Here is a tiny trained network, its code and every weight. The questions are about switching its units off for an input and a target symbol, where a switched-off unit gives its printed mean instead of its output.

import numpy as np


def w(rows, s, z=0):
    codes = np.array(rows[::2]) - 128.0
    scale = np.full(codes.shape[1], s)
    scale[-1] = z or s
    return codes * scale


def norm(h):
    return h / np.sqrt((h * h).mean(-1, keepdims=True) + 1e-5)


def f(y):
    return np.maximum(y, 0)


def softmax(a):
    e = np.exp(a - a.max(-1, keepdims=True))
    return e / e.sum(-1, keepdims=True)


def log_softmax(a):
    a = a - a.max(-1, keepdims=True)
    return a - np.log(np.exp(a).sum(-1, keepdims=True))


def net(x, mask):
    ids = ['αβγδεζηθλμξστφψω'.index(c) for c in x.split()]
    T = len(ids)
    res = E[ids] + P[:T]
    r = norm(res)
    for j in range(2):
        rows = slice(3 * j, 3 * j + 3)
        q, k, v = (r @ M[0][rows].T for M in (Q, K, V))
        z = softmax(np.where(np.tri(T) > 0, q @ k.T / 3**0.5, -1e9)) @ v
        o = O[0][rows]
        res = res + np.where(mask[j], z, o[:, -1]) @ o[:, :-1]
    y = f(norm(res) @ A[0][:, :-1].T + A[0][:, -1])
    res = res + np.where(mask[2:26], y, B[0][:, -1]) @ B[0][:, :-1]
    return log_softmax(norm(res)[-1] @ U[:, :-1].T + U[:, -1])


Q, K, V, O, A, B = {}, {}, {}, {}, {}, {}
E = w([
[90,155,148],'α',
[134,179,196],'β',
[90,124,200],'γ',
[94,121,199],'δ',
[44,121,4],'ε',
[157,107,174],'ζ',
[148,104,162],'η',
[173,210,94],'θ',
[160,107,171],'λ',
[161,119,160],'μ',
[163,208,86],'ξ',
[159,97,170],'σ',
[175,107,177],'τ',
[157,117,161],'φ',
[98,184,93],'ψ',
[156,115,162],'ω',
],0.018)
P = w([
[204,117,154],'0',
[129,34,5],'1',
[190,147,167],'2',
[66,2,76],'3',
[182,187,166],'4',
[39,14,109],'5',
[167,223,163],'6',
[23,56,121],'7',
],0.0083)
Q[0] = w([
[52,90,58],'head 1',
[135,7,33],'head 1',
[91,129,221],'head 1',
[227,112,116],'head 2',
[147,118,135],'head 2',
[56,109,51],'head 2',
],0.011)
K[0] = w([
[254,93,139],'head 1',
[204,45,102],'head 1',
[91,172,211],'head 1',
[24,180,33],'head 2',
[171,135,112],'head 2',
[226,60,107],'head 2',
],0.0094)
V[0] = w([
[77,227,137],'head 1',
[1,214,65],'head 1',
[102,36,169],'head 1',
[55,115,193],'head 2',
[203,110,146],'head 2',
[171,210,89],'head 2',
],0.0086)
O[0] = w([
[193,2,161,93],'head 1',
[170,3,82,3],'head 1',
[53,134,139,157],'head 1',
[143,68,182,124],'head 2',
[81,111,154,188],'head 2',
[166,185,89,121],'head 2',
],0.0059,0.0076)
A[0] = w([
[117,112,18,86],'neuron 1',
[128,134,121,109],'neuron 2',
[129,177,104,139],'neuron 3',
[123,53,127,74],'neuron 4',
[68,147,112,126],'neuron 5',
[24,41,3,254],'neuron 6',
[35,35,117,88],'neuron 7',
[71,173,90,114],'neuron 8',
[81,143,123,93],'neuron 9',
[74,153,72,61],'neuron 10',
[139,183,72,70],'neuron 11',
[132,129,116,73],'neuron 12',
[129,71,103,148],'neuron 13',
[124,209,136,160],'neuron 14',
[87,162,133,73],'neuron 15',
[105,149,121,57],'neuron 16',
[63,155,39,94],'neuron 17',
[90,153,59,76],'neuron 18',
[173,67,136,172],'neuron 19',
[117,124,91,47],'neuron 20',
[45,79,82,121],'neuron 21',
[41,186,170,128],'neuron 22',
[103,121,121,86],'neuron 23',
[76,100,103,112],'neuron 24',
],0.013,0.007)
B[0] = w([
[104,61,111,137],'neuron 1',
[117,120,115,128],'neuron 2',
[114,105,77,162],'neuron 3',
[126,111,140,133],'neuron 4',
[156,74,126,171],'neuron 5',
[177,50,8,172],'neuron 6',
[144,120,61,155],'neuron 7',
[147,82,135,171],'neuron 8',
[129,108,132,153],'neuron 9',
[168,111,110,144],'neuron 10',
[147,135,198,143],'neuron 11',
[145,127,111,128],'neuron 12',
[110,109,125,135],'neuron 13',
[129,90,85,220],'neuron 14',
[117,114,113,156],'neuron 15',
[144,126,132,131],'neuron 16',
[170,75,119,155],'neuron 17',
[144,101,117,143],'neuron 18',
[115,128,90,162],'neuron 19',
[150,116,105,128],'neuron 20',
[205,143,93,151],'neuron 21',
[124,104,107,254],'neuron 22',
[135,115,139,129],'neuron 23',
[179,137,82,141],'neuron 24',
],0.012,0.01)
U = w([
[145,23,144,160],'α',
[199,173,221,244],'β',
[114,114,214,114],'γ',
[109,112,224,113],'δ',
[176,109,107,97],'ε',
[68,151,155,46],'ζ',
[71,66,137,39],'η',
[205,205,84,131],'θ',
[57,160,140,114],'λ',
[102,187,57,37],'μ',
[193,193,83,147],'ξ',
[35,99,147,36],'σ',
[105,250,152,254],'τ',
[99,169,81,64],'φ',
[154,57,46,164],'ψ',
[100,157,103,48],'ω',
],0.02,0.0036)

Each question gives the input, a string of symbols that net reads in full, and the target symbol t.
The units are the heads (3 rows each of Q, K, V and O) and the neurons (one row each of A and B). Each row of codes is followed by its name. A weight is (code - 128) times the scale printed after its matrix; where a second scale follows, it is the last column's (O, A, B and U).
mask holds one flag per unit, heads first, then neurons. A switched-off unit (its flag False) gives its mean, the last column of its rows in O or B, instead of its output. The means were averaged over made-up inputs and are rounded, as every weight is.
A unit's drop is (log p(t) with every unit on - log p(t) with that unit switched off) / (log p(t) with every unit on - log p(t) with every unit switched off).
The circuit of an input: a set's keep is (log p(t) with only the set's units on - log p(t) with every unit switched off) / (log p(t) with every unit on - log p(t) with every unit switched off). Starting from the 12 units with the biggest drops (on a tie, the unit counted first), units are removed one at a time, each time the one whose removal leaves the highest keep (on an exact tie, the one counted first), for as long as the keep stays at least 0.8.
circuit, biggest first: the units of the circuit, biggest drop first
unit that matters most: the unit with the biggest drop
top k neurons: the k neurons with the biggest drops, biggest first
which heads matter: for each layer, one digit per head in row order, 1 if its drop is at least 0.15 and else 0, layers parted by /
drop of u: that unit's drop, to one decimal
input θ θ φ, target θ: circuit, biggest first	(head 2; neuron 6)
input α α ψ τ α μ λ γ, target ψ: circuit, biggest first	(neuron 7; neuron 6)
input ξ σ α ω τ η η, target α: which heads matter	10
input τ τ γ τ β τ φ, target β: which heads matter	10
input τ δ μ, target δ: unit that matters most	head 2
input λ δ τ σ α, target α: circuit, biggest first	(head 1; neuron 6)
input τ τ τ τ τ α φ, target α: circuit, biggest first	(head 1; neuron 6; head 2)
input σ ζ δ λ η, target δ: which heads matter	00
input τ τ β β ω σ μ, target β: top 2 neurons	(neuron 6; neuron 22)
input ζ ξ φ, target ξ: which heads matter	01
input β α σ β φ α μ, target α: which heads matter	11
input θ τ β α φ, target α: which heads matter	10
input α μ φ α ω, target α: top 2 neurons	(neuron 19; neuron 6)
input τ δ σ ε τ α σ, target α: top 3 neurons	(neuron 19; neuron 6; neuron 14)
input τ α σ τ β, target β: top neuron	(neuron 6)
input μ γ θ β τ τ φ, target β: which heads matter	01
input η α δ, target δ: which heads matter	00
input λ μ ξ θ τ ζ φ, target θ: top 2 neurons	(neuron 6; neuron 22)
input σ δ λ, target δ: which heads matter	01
input τ τ θ μ τ α σ, target α: top neuron	(neuron 19)
input β ψ β β τ τ σ, target β: top 2 neurons	(neuron 6; neuron 22)
input δ σ φ, target δ: top 2 neurons	(neuron 6; neuron 21)
input τ μ τ τ μ, target μ: drop of neuron 14	0.6
input α β ω τ λ, target β: drop of neuron 3	0.1
input τ τ τ, target τ: drop of neuron 6	0.6
input ε α γ β ω, target β: drop of neuron 1	0.0
